105 93 126 129 82
94 107 75 70 117
93 106 79 74 114
109 90 137 144 74
90 109 69 61 121
103 99 105 108 97
Counting starts at 0.
Find the top entry of the column that holds the smallest entry.
Answer: 129
The entry at row 1, column 0 -> 94
Find the entry at row 0, column 2.
Answer: 126
Find the entry in the top-left corner.
Answer: 105
Find the bottom-left entry.
Answer: 103
The entry just right of 70: 117
Find the entry just left of 121.
Answer: 61
The entry at row 0, column 1: 93
The entry just right of the smallest entry: 121

x =
135 100 65 100 100 112 103 123 100 114
134 115 69 100 100 100 97 117 74 111
97 68 84 79 115 81 89 100 100 84
105 101 100 92 116 111 91 72 100 118
100 105 103 87 74 109 100 95 100 100
92 69 109 102 80 100 94 84 113 84
99 106 119 85 100 119 103 88 127 104
100 100 74 95 109 130 100 93 112 120
122 143 129 100 85 123 95 102 49 96
91 55 115 85 117 96 107 104 77 100
100 124 100 78 83 84 88 95 44 106
120 99 116 106 112 100 91 94 75 110
99 100 130 90 64 110 75 100 111 100
Indices start at 0.
What is the top-left entry? 135
What is the entry just right of the largest entry? 129
The entry at row 0, column 2: 65
The entry in the top-right corner -> 114
The entry directly above the largest entry: 100
The entry directly below the smallest entry -> 75
The entry just right of the smallest entry is 106
The entry in row 0 and column 1 -> 100
What is the entry directly above 80? 74
The entry directly above the smallest entry: 77
The bottom-right entry is 100
What is the entry at row 2, column 2? 84
The entry in row 1 and column 0 -> 134
What is the entry in row 1 and column 2? 69
The bottom entry of the column that holds the smallest entry: 111
What is the entry just left of 118? 100
The bottom-left entry: 99
What is the entry just left of the largest entry? 122
The entry at row 2, column 0 -> 97
What is the entry directly above 87? 92
The top entry of the column that holds the smallest entry is 100

Read these off the table that follows.
1) The second entry, reading row by row?
2) The third entry on the main diagonal?
3) The smallest entry in the first row?
4) The fifth entry in reading order?
5) The entry just left of 103?
6) The 1st entry on the main diagonal?
7) The 4th entry in reading order?
8) The entry just left of 70?
141 107 84 90 90 97 132 114 131 62 89
110 131 104 79 100 90 118 127 117 83 81
88 100 126 83 116 99 71 111 70 122 86
95 85 91 130 79 112 108 73 110 97 126
92 102 107 78 128 88 77 115 76 117 81
107 90 98 119 78 114 112 84 112 91 115
126 118 82 107 73 102 146 104 146 61 104
110 121 109 68 117 88 98 130 97 97 72
125 116 82 108 74 102 144 103 144 63 105
1) 107
2) 126
3) 62
4) 90
5) 144
6) 141
7) 90
8) 111

a = 92 87 92 83 145 116 55 78 74 119 90 80 116 61 80 94
The third entry from the left: 92
The first entry is 92
The second entry from the left: 87
The last entry: 94
The 2nd largest entry: 119

Read these off the table that follows. Counting starts at 0.
1) Which number is the maximum?
2) Which number is the entry at row 2, column 2?
3) Which number is the entry in the top-right corner?
4) Which number is the entry just left of 95?
5) Which number is the entry at row 0, column 2?
6) Which number is the entry in the bottom-left corner?
7) Which number is the top entry of the column that holds the largest entry?
8) Which number is the entry at row 1, column 0?
146 109 129 129 119 85 99 70 64
55 124 78 78 95 126 131 84 127
55 123 80 80 90 124 130 83 130
109 140 141 141 90 68 119 61 101
73 115 111 111 68 109 133 56 84
108 140 147 147 89 69 122 61 102
126 92 88 88 133 85 79 156 107
94 62 58 58 122 135 80 132 105
88 157 109 109 108 83 112 96 138
72 113 112 112 66 112 136 55 88
1) 157
2) 80
3) 64
4) 78
5) 129
6) 72
7) 109
8) 55

Read these off the row that follows.
1) The largest entry?
2) The entry just right of 135?
(63, 139, 67, 53, 135, 54, 151)
1) 151
2) 54

grid =
94 99 146 104 137 77 95 133 89 75 85
79 111 76 96 66 117 111 53 113 124 116
117 98 86 107 94 115 105 126 98 93 92
103 95 140 104 137 78 92 139 88 74 84
107 94 138 104 137 79 92 141 88 74 84
63 116 94 96 73 108 112 46 112 121 116
80 103 152 103 135 75 97 119 91 78 88
81 110 74 96 66 116 110 52 113 125 117
105 107 40 102 46 142 117 72 114 127 112
80 111 74 96 65 117 111 52 113 125 116
Indices start at 0.
What is the entry in row 0 and column 0?
A: 94
What is the bottom-right entry?
A: 116
The entry at row 0, column 1: 99
The entry in row 2 and column 0 -> 117
What is the entry at row 2, column 2?
A: 86
What is the entry just right of the smallest entry?
A: 102
What is the entry directly above the largest entry?
A: 94
What is the entry in row 0 and column 2?
A: 146
What is the entry at row 1, column 1?
A: 111
What is the entry directly below the smallest entry?
A: 74
What is the entry in the bottom-left corner?
A: 80
The entry in row 1 and column 0 -> 79
The entry directly above the smallest entry -> 74
What is the entry in row 1 and column 2?
A: 76
The top-right entry: 85
The entry directly below 135 is 66
What is the largest entry?
A: 152
The entry directly above 121 -> 74
What is the entry just left of 86?
A: 98

X =
[[ 50  91 104  81 107 139  85  94]
 [124  94  79  45  94 122 109  89]
 [ 91  93 125  69  55 124  78  91]
 [ 90  93 129  69  58 123  77  90]
 [ 72  91  78  82  56 111  69  88]
 [115  89 129  62  99  70  88  66]]
Find the maximum.
Answer: 139
Find the 2nd entry on the main diagonal.
Answer: 94
The entry directly below 122: 124
Find the entry just right of 111.
Answer: 69
Find the 2nd entry, reading row by row.
Answer: 91
Find the entry just right of 123.
Answer: 77
Find the entry directly above the smallest entry.
Answer: 81
The 5th-last entry, reading row by row: 62
Find the fifth entry, reading row by row.
Answer: 107
The 1st entry, reading row by row is 50
Find the third entry from the end, reading row by row.
Answer: 70
Find the entry directly below 56.
Answer: 99
The entry just left of 111 -> 56
The last entry, reading row by row: 66
Find the entry just left of the smallest entry.
Answer: 79
Find the first entry of the smallest entry's row.
Answer: 124
Find the entry in the bottom-left corner.
Answer: 115
Find the 3rd entry, reading row by row.
Answer: 104

102 57 146 102 102 57 57 102 102 102 102 56 146 102 146
97 56 146 96 97 56 57 97 96 97 97 56 146 97 145
98 143 54 98 97 143 143 98 98 98 98 143 55 98 55
99 56 147 99 100 56 56 99 99 100 99 56 146 100 146
101 143 54 101 100 143 143 101 101 101 101 143 54 101 55
Counting starts at 0.
Report the entry at row 0, column 2.
A: 146
Report the entry at row 1, column 1.
A: 56
The bottom-right entry: 55
The entry directly below the centre entry is 99
Report the entry just left of the centre entry.
A: 143
The entry in row 1 and column 0 is 97
Report the entry in the bottom-left corner.
A: 101
The entry in the top-left corner: 102
The entry directly above the largest entry -> 54
Report the entry in the top-right corner.
A: 146
Report the centre entry.
A: 98
The entry at row 0, column 1: 57
The bottom entry of the column that holds the largest entry is 54
The entry at row 2, column 0 is 98
The entry at row 2, column 1 is 143

95 63 99 112 95 62 118 160 127 88 92
142 107 95 161 55 108 74 104 96 102 89
103 89 82 77 133 92 64 74 93 83 128
118 59 105 128 80 71 47 90 107 79 126
134 154 116 119 79 80 78 45 82 100 141
Rows and columns are numbered from 0.
Report the maximum.
A: 161
Report the entry in row 1 and column 0.
A: 142
The entry directly below the largest entry is 77
The entry in row 0 and column 1 -> 63
Report the bottom-right entry.
A: 141
Report the entry directly above 93.
A: 96
Report the entry in the bottom-left corner.
A: 134
The entry just left of 93 is 74
Report the top entry of the column that holds the largest entry.
A: 112
Report the entry in row 0 and column 0.
A: 95
Report the entry just left of the largest entry.
A: 95
Report the entry directly below 160.
A: 104
The entry at the centre: 92
Report the entry just left of 119.
A: 116
The entry in row 0 and column 2 -> 99
Report the entry directly below 88.
A: 102

Questions about the table below.
1) Find the 1st entry, reading row by row.
2) Find the smallest entry.
3) Find the bottom-left entry.
4) Find the last entry of the smallest entry's row.
5) Find the 2nd smallest entry.
6) Find the bottom-right entry.
7) Find the 3rd entry on the main diagonal.
8) Find the entry just left of the smallest entry.
array([[103,  88,  94, 107, 104, 127, 138, 109, 102,  67,  88, 133],
       [ 81,  95, 110, 105, 100, 105,  88,  93,  92, 105,  87, 100],
       [110,  98,  89,  90, 115,  94,  88, 112,  92,  55, 110, 106],
       [116, 102, 119, 102, 103,  99, 125, 108, 112, 125, 107, 109],
       [101, 105, 112, 111,  72, 122, 145,  72,  93, 103, 108,  93],
       [104, 103,  82, 124,  86, 100, 114, 126, 106, 113,  83, 120],
       [ 94, 107, 107,  91,  85,  64, 122, 140, 115, 104,  94,  86],
       [103,  95,  95, 112, 114, 101, 115,  69, 111,  77,  79, 118]])
1) 103
2) 55
3) 103
4) 106
5) 64
6) 118
7) 89
8) 92

Questions about the row below.
1) The entry just left of 81?
2) The third entry from the right?
3) The last entry?
50 81 94 97 83 94 91 131 102 89
1) 50
2) 131
3) 89
